Below is a small trained network, with its code and all its weights. Each question gives an input and a class and asks what happens when units are switched off, that is, made to give their printed mean instead of their output.

import numpy as np


def w(rows, s, z=0):
    codes = np.array(rows[::2]) - 128.0
    scale = np.full(codes.shape[1], s)
    scale[-1] = z or s
    return codes * scale


def norm(h):
    return h / np.sqrt((h * h).mean(-1, keepdims=True) + 1e-5)


def f(y):
    return np.maximum(y, 0)


def log_softmax(a):
    a = a - a.max(-1, keepdims=True)
    return a - np.log(np.exp(a).sum(-1, keepdims=True))


def net(x, mask):
    res = np.array(x, float).reshape(1, 2) / 4 @ E
    u = 0
    for l in range(4):
        y = f(norm(res) @ A[l][:, :-1].T + A[l][:, -1])
        res = res + np.where(mask[u : u + 8], y, B[l][:, -1]) @ B[l][:, :-1]
        u += 8
    return log_softmax(norm(res)[-1] @ U[:, :-1].T + U[:, -1])


A, B = {}, {}
E = w([
[158,251,224,174],'x0',
[170,123,101,227],'x1',
],0.013)
A[0] = w([
[82,167,71,173,73],'0.n1',
[69,157,129,74,52],'0.n2',
[67,107,197,95,214],'0.n3',
[34,202,136,33,5],'0.n4',
[1,110,150,41,165],'0.n5',
[83,74,164,90,37],'0.n6',
[171,151,220,95,107],'0.n7',
[212,126,45,131,62],'0.n8',
],0.0088,0.0019)
B[0] = w([
[178,148,248,142,152],'0.n1',
[223,166,191,101,177],'0.n2',
[247,240,103,153,203],'0.n3',
[149,146,164,101,219],'0.n4',
[215,90,22,56,253],'0.n5',
[177,147,142,67,174],'0.n6',
[55,76,113,254,217],'0.n7',
[195,17,106,126,183],'0.n8',
],0.0072,0.0053)
A[1] = w([
[133,249,158,219,109],'1.n1',
[102,72,100,65,8],'1.n2',
[244,123,88,165,137],'1.n3',
[172,206,2,137,72],'1.n4',
[112,196,149,228,172],'1.n5',
[105,80,116,26,46],'1.n6',
[113,96,122,236,64],'1.n7',
[108,152,94,100,85],'1.n8',
],0.0074,0.0016)
B[1] = w([
[98,207,132,64,255],'1.n1',
[103,150,83,145,169],'1.n2',
[74,108,122,68,226],'1.n3',
[78,115,127,176,169],'1.n4',
[122,183,18,5,231],'1.n5',
[143,177,90,115,179],'1.n6',
[247,98,254,156,193],'1.n7',
[201,124,142,113,138],'1.n8',
],0.0081,0.0064)
A[2] = w([
[126,70,118,106,133],'2.n1',
[25,132,114,126,101],'2.n2',
[100,42,97,111,205],'2.n3',
[120,210,150,178,123],'2.n4',
[93,98,131,250,160],'2.n5',
[163,69,98,153,179],'2.n6',
[164,57,121,173,253],'2.n7',
[178,41,182,219,93],'2.n8',
],0.014,0.0019)
B[2] = w([
[69,175,168,105,208],'2.n1',
[81,88,132,140,131],'2.n2',
[135,134,150,186,248],'2.n3',
[77,173,127,153,254],'2.n4',
[189,196,199,174,165],'2.n5',
[171,119,141,185,236],'2.n6',
[171,100,156,210,234],'2.n7',
[249,129,199,150,216],'2.n8',
],0.012,0.0063)
A[3] = w([
[4,155,147,143,69],'3.n1',
[143,156,168,154,66],'3.n2',
[107,58,83,164,46],'3.n3',
[131,86,102,115,252],'3.n4',
[112,145,228,126,86],'3.n5',
[49,94,76,20,60],'3.n6',
[110,250,197,88,146],'3.n7',
[85,78,153,176,202],'3.n8',
],0.012,0.0022)
B[3] = w([
[113,99,156,122,158],'3.n1',
[101,166,133,182,162],'3.n2',
[62,91,102,140,149],'3.n3',
[94,148,153,107,153],'3.n4',
[101,163,91,161,161],'3.n5',
[182,190,175,144,158],'3.n6',
[75,110,108,178,251],'3.n7',
[145,111,100,7,148],'3.n8',
],0.013,0.012)
U = w([
[54,86,138,93,36],'0',
[224,80,155,198,182],'1',
[88,89,162,98,2],'2',
[192,156,83,25,211],'3',
[20,213,122,166,210],'4',
[93,92,147,102,4],'5',
[90,6,31,112,147],'6',
],0.018,0.0073)

Each question gives the input, the list of numbers given to net, and the class t.
The units are the neurons (one row each of A and B). Each row of codes is followed by its name. A weight is (code - 128) times the scale printed after its matrix; where a second scale follows, it is the last column's (A, B and U).
mask holds one flag per neuron, layer by layer. A switched-off neuron (its flag False) gives its mean, the last column of its row in B, instead of its output. The means were averaged over made-up inputs and are rounded, as every weight is.
A unit's drop is (log p(t) with every unit on - log p(t) with that unit switched off) / (log p(t) with every unit on - log p(t) with every unit switched off).
The circuit of an input: a set's keep is (log p(t) with only the set's units on - log p(t) with every unit switched off) / (log p(t) with every unit on - log p(t) with every unit switched off). Starting from the 12 units with the biggest drops (on a tie, the unit counted first), units are removed one at a time, each time the one whose removal leaves the highest keep (on an exact tie, the one counted first), for as long as the keep stays at least 0.8.
circuit, biggest first: the units of the circuit, biggest drop first
most important unit: the unit with the biggest drop
k most important neurons: the k neurons with the biggest drops, biggest first
drop of u: that unit's drop, to one decimal
input [2,-7], class 3: most important unit => 0.n5
input [2,7], class 4: 2 most important neurons => (0.n5, 1.n5)
input [1,5], class 4: circuit, biggest first => (1.n3, 2.n8)
input [2,8], class 4: 2 most important neurons => (0.n5, 1.n1)
input [-3,-1], class 6: 3 most important neurons => (1.n1, 1.n5, 2.n3)
input [-3,1], class 6: 3 most important neurons => (0.n7, 1.n7, 2.n8)
input [-3,0], class 6: 2 most important neurons => (1.n1, 2.n8)
input [-8,-4], class 3: 4 most important neurons => (3.n7, 0.n7, 3.n6, 1.n6)
input [-8,4], class 1: 2 most important neurons => (1.n5, 1.n1)
input [-2,0], class 6: 3 most important neurons => (1.n1, 1.n5, 2.n8)
input [3,8], class 4: 2 most important neurons => (1.n5, 1.n1)
input [-7,4], class 1: 3 most important neurons => (1.n5, 0.n5, 1.n1)
input [0,-3], class 3: drop of 0.n5 => 0.7
input [0,-2], class 3: circuit, biggest first => (0.n5)
